Below are the code and all the weights of a small trained network. Each question names an input and a class and asks about switching units off, where a switched-off unit gives its printed mean instead of its output.

import numpy as np


def w(rows, s, z=0):
    codes = np.array(rows[::2]) - 128.0
    scale = np.full(codes.shape[1], s)
    scale[-1] = z or s
    return codes * scale


def norm(h):
    return h / np.sqrt((h * h).mean(-1, keepdims=True) + 1e-5)


def f(y):
    return y / 2 * (1 + np.tanh(0.7978845608 * (y + 0.044715 * y**3)))


def log_softmax(a):
    a = a - a.max(-1, keepdims=True)
    return a - np.log(np.exp(a).sum(-1, keepdims=True))


def net(x, mask):
    res = np.array(x, float).reshape(1, 3) / 4 @ E
    u = 0
    for l in range(3):
        y = f(norm(res) @ A[l][:, :-1].T + A[l][:, -1])
        res = res + np.where(mask[u : u + 5], y, B[l][:, -1]) @ B[l][:, :-1]
        u += 5
    return log_softmax(norm(res)[-1] @ U[:, :-1].T + U[:, -1])


A, B = {}, {}
E = w([
[191,247,87],'x0',
[171,57,80],'x1',
[133,119,137],'x2',
],0.011)
A[0] = w([
[148,82,116,95],'L0N1',
[119,200,156,251],'L0N2',
[175,155,246,139],'L0N3',
[51,152,196,192],'L0N4',
[130,110,129,105],'L0N5',
],0.011,0.002)
B[0] = w([
[92,221,32,159],'L0N1',
[141,166,209,240],'L0N2',
[134,206,124,171],'L0N3',
[10,171,173,255],'L0N4',
[109,157,95,129],'L0N5',
],0.013,0.0038)
A[1] = w([
[206,247,125,45],'L1N1',
[66,121,95,6],'L1N2',
[211,89,246,157],'L1N3',
[205,40,148,122],'L1N4',
[60,140,80,66],'L1N5',
],0.011,0.0017)
B[1] = w([
[241,72,143,254],'L1N1',
[135,76,166,144],'L1N2',
[198,177,104,148],'L1N3',
[90,250,124,145],'L1N4',
[130,70,165,152],'L1N5',
],0.014,0.0058)
A[2] = w([
[141,189,152,254],'L2N1',
[23,65,128,174],'L2N2',
[130,95,1,105],'L2N3',
[97,190,151,73],'L2N4',
[122,137,171,55],'L2N5',
],0.02,0.0047)
B[2] = w([
[84,70,65,190],'L2N1',
[232,138,70,247],'L2N2',
[4,142,223,195],'L2N3',
[82,106,193,148],'L2N4',
[89,149,141,136],'L2N5',
],0.021,0.013)
U = w([
[247,95,57,254],'0',
[30,113,184,2],'1',
],0.012,0.00096)

Each question gives the input, the list of numbers given to net, and the class t.
The units are the neurons (one row each of A and B). Each row of codes is followed by its name. A weight is (code - 128) times the scale printed after its matrix; where a second scale follows, it is the last column's (A, B and U).
mask holds one flag per neuron, layer by layer. A switched-off neuron (its flag False) gives its mean, the last column of its row in B, instead of its output. The means were averaged over made-up inputs and are rounded, as every weight is.
A unit's drop is (log p(t) with every unit on - log p(t) with that unit switched off) / (log p(t) with every unit on - log p(t) with every unit switched off).
unit that matters most: the unit with the biggest drop
top k neurons: the k neurons with the biggest drops, biggest first
top k neurons in layer l: the k neurons of layer l with the biggest drops, biggest first
drop of u: that unit's drop, to one decimal
input [3,5,2], class 1: unit that matters most	L0N2
input [0,1,-8], class 1: top 2 neurons	[L0N4; L0N2]
input [5,-6,-7], class 1: top 2 neurons	[L2N2; L2N4]
input [-1,4,5], class 1: top 2 neurons	[L0N4; L2N3]
input [-7,-7,3], class 0: top 3 neurons	[L2N2; L2N3; L0N2]
input [-4,7,4], class 1: top 2 neurons	[L0N4; L2N3]
input [4,5,4], class 1: top 2 neurons in layer 0	[L0N2; L0N3]
input [-5,6,5], class 1: top 2 neurons in layer 0	[L0N4; L0N2]
input [-8,-5,-6], class 0: drop of L2N2	1.1
input [-1,2,4], class 1: drop of L0N4	1.7
input [-8,0,0], class 0: drop of L1N2	0.0
